Below is a small trained network, with its code and all its weights. Each question gives an input and a class and asks what happens when units are switched off, that is, made to give their printed mean instead of their output.

import numpy as np


def w(rows, s, z=0):
    codes = np.array(rows[::2]) - 128.0
    scale = np.full(codes.shape[1], s)
    scale[-1] = z or s
    return codes * scale


def norm(h):
    return h / np.sqrt((h * h).mean(-1, keepdims=True) + 1e-5)


def f(y):
    return y / 2 * (1 + np.tanh(0.7978845608 * (y + 0.044715 * y**3)))


def log_softmax(a):
    a = a - a.max(-1, keepdims=True)
    return a - np.log(np.exp(a).sum(-1, keepdims=True))


def net(x, mask):
    res = np.array(x, float).reshape(1, 5) / 4 @ E
    u = 0
    for l in range(3):
        y = f(norm(res) @ A[l][:, :-1].T + A[l][:, -1])
        res = res + np.where(mask[u : u + 7], y, B[l][:, -1]) @ B[l][:, :-1]
        u += 7
    return log_softmax(norm(res)[-1] @ U[:, :-1].T + U[:, -1])


A, B = {}, {}
E = w([
[53,211,229,72,133],'x0',
[200,98,199,18,56],'x1',
[128,125,125,129,128],'x2',
[47,2,226,37,135],'x3',
[133,132,109,119,141],'x4',
],0.0059)
A[0] = w([
[115,142,167,114,165,116],'0.n1',
[131,194,133,86,114,123],'0.n2',
[124,156,215,126,153,92],'0.n3',
[182,102,109,127,105,107],'0.n4',
[221,121,130,99,126,189],'0.n5',
[160,158,114,121,54,71],'0.n6',
[128,94,140,144,10,4],'0.n7',
],0.013,0.0029)
B[0] = w([
[156,147,128,150,75,198],'0.n1',
[208,10,120,60,169,230],'0.n2',
[158,127,152,103,163,253],'0.n3',
[111,171,161,187,90,186],'0.n4',
[88,196,133,118,1,249],'0.n5',
[41,164,111,122,35,193],'0.n6',
[104,165,102,95,121,154],'0.n7',
],0.0075,0.0035)
A[1] = w([
[82,131,108,146,66,81],'1.n1',
[218,106,64,184,97,112],'1.n2',
[150,222,180,128,115,195],'1.n3',
[70,34,59,139,205,245],'1.n4',
[107,119,155,75,52,186],'1.n5',
[1,144,166,103,74,13],'1.n6',
[29,95,145,89,238,155],'1.n7',
],0.0082,0.0012)
B[1] = w([
[185,100,141,130,171,156],'1.n1',
[4,112,139,66,73,180],'1.n2',
[175,136,74,80,250,189],'1.n3',
[103,91,223,171,16,225],'1.n4',
[143,63,3,55,170,232],'1.n5',
[85,251,4,98,165,209],'1.n6',
[100,248,145,234,46,255],'1.n7',
],0.0053,0.0045)
A[2] = w([
[108,108,116,76,59,254],'2.n1',
[150,157,141,244,144,162],'2.n2',
[58,189,166,110,244,194],'2.n3',
[161,208,102,143,98,58],'2.n4',
[126,118,140,213,121,143],'2.n5',
[158,182,76,125,205,125],'2.n6',
[109,170,171,133,112,99],'2.n7',
],0.012,0.0031)
B[2] = w([
[105,69,161,108,253,254],'2.n1',
[190,29,126,39,197,225],'2.n2',
[85,130,208,213,2,216],'2.n3',
[112,122,154,178,136,191],'2.n4',
[155,160,145,39,192,191],'2.n5',
[121,80,211,58,168,174],'2.n6',
[227,204,97,132,95,160],'2.n7',
],0.0068,0.0069)
U = w([
[152,86,71,85,197,255],'0',
[124,78,249,137,177,166],'1',
[96,189,140,177,39,49],'2',
],0.013,0.00044)

Each question gives the input, the list of numbers given to net, and the class t.
The units are the neurons (one row each of A and B). Each row of codes is followed by its name. A weight is (code - 128) times the scale printed after its matrix; where a second scale follows, it is the last column's (A, B and U).
mask holds one flag per neuron, layer by layer. A switched-off neuron (its flag False) gives its mean, the last column of its row in B, instead of its output. The means were averaged over made-up inputs and are rounded, as every weight is.
A unit's drop is (log p(t) with every unit on - log p(t) with that unit switched off) / (log p(t) with every unit on - log p(t) with every unit switched off).
The circuit of an input: a set's keep is (log p(t) with only the set's units on - log p(t) with every unit switched off) / (log p(t) with every unit on - log p(t) with every unit switched off). Starting from the 12 units with the biggest drops (on a tie, the unit counted first), units are removed one at a time, each time the one whose removal leaves the highest keep (on an exact tie, the one counted first), for as long as the keep stays at least 0.8.
units of the circuit, in order: the units of the circuit, biggest drop first
most important unit: the unit with the biggest drop
k most important neurons: the k neurons with the biggest drops, biggest first
k most important neurons of layer l: the k neurons of layer l with the biggest drops, biggest first
drop of u: that unit's drop, to one decimal
input [-3,7,-2,-3,3], class 2: most important unit : 0.n5
input [8,-7,-8,-7,-1], class 1: 3 most important neurons : (2.n6, 2.n3, 2.n2)
input [0,5,0,6,1], class 0: units of the circuit, in order : (1.n5, 2.n3)
input [-1,8,-8,6,-6], class 0: units of the circuit, in order : (1.n5, 2.n3, 1.n4)
input [-8,3,3,0,1], class 2: 3 most important neurons : (0.n5, 0.n4, 2.n2)
input [1,-8,1,-7,2], class 1: units of the circuit, in order : (2.n6, 1.n5, 0.n5)
input [8,3,5,-6,0], class 0: units of the circuit, in order : (0.n2, 2.n3)
input [6,1,-3,-8,-3], class 0: 3 most important neurons : (0.n2, 1.n7, 0.n6)
input [5,0,4,4,7], class 2: 3 most important neurons : (1.n7, 0.n5, 2.n3)
input [-8,2,1,-3,4], class 2: 3 most important neurons of layer 0 : (0.n5, 0.n4, 0.n2)
input [-8,0,2,1,8], class 1: units of the circuit, in order : (1.n6, 1.n5)
input [2,-4,-6,5,-1], class 2: 2 most important neurons : (0.n2, 1.n6)
input [7,0,0,5,-2], class 2: 3 most important neurons : (2.n3, 1.n7, 2.n2)
input [0,3,-4,6,-7], class 0: most important unit : 1.n5
input [-5,-5,-2,2,6], class 1: 2 most important neurons : (1.n4, 1.n6)
input [-1,-1,0,-7,-4], class 0: 2 most important neurons of layer 0 : (0.n3, 0.n6)
input [-2,4,5,-1,0], class 2: 2 most important neurons : (0.n5, 0.n4)
input [4,-4,-2,-8,7], class 1: 2 most important neurons : (2.n6, 2.n3)
input [0,4,3,8,3], class 0: 2 most important neurons : (1.n5, 2.n3)
input [-4,8,8,2,0], class 0: 2 most important neurons of layer 2 : (2.n1, 2.n3)
input [6,1,2,-5,0], class 0: units of the circuit, in order : (0.n2)
input [-1,5,-4,7,-5], class 0: 2 most important neurons : (1.n5, 2.n3)
input [-4,-2,0,1,4], class 1: 2 most important neurons of layer 1 : (1.n4, 1.n2)
input [1,-7,-2,-7,3], class 1: drop of 1.n7 : 0.1
input [3,-1,-3,-6,1], class 1: drop of 2.n6 : 1.1
input [3,-3,5,-7,-4], class 1: drop of 2.n6 : 0.2
input [-2,6,2,6,6], class 0: drop of 1.n5 : 0.2
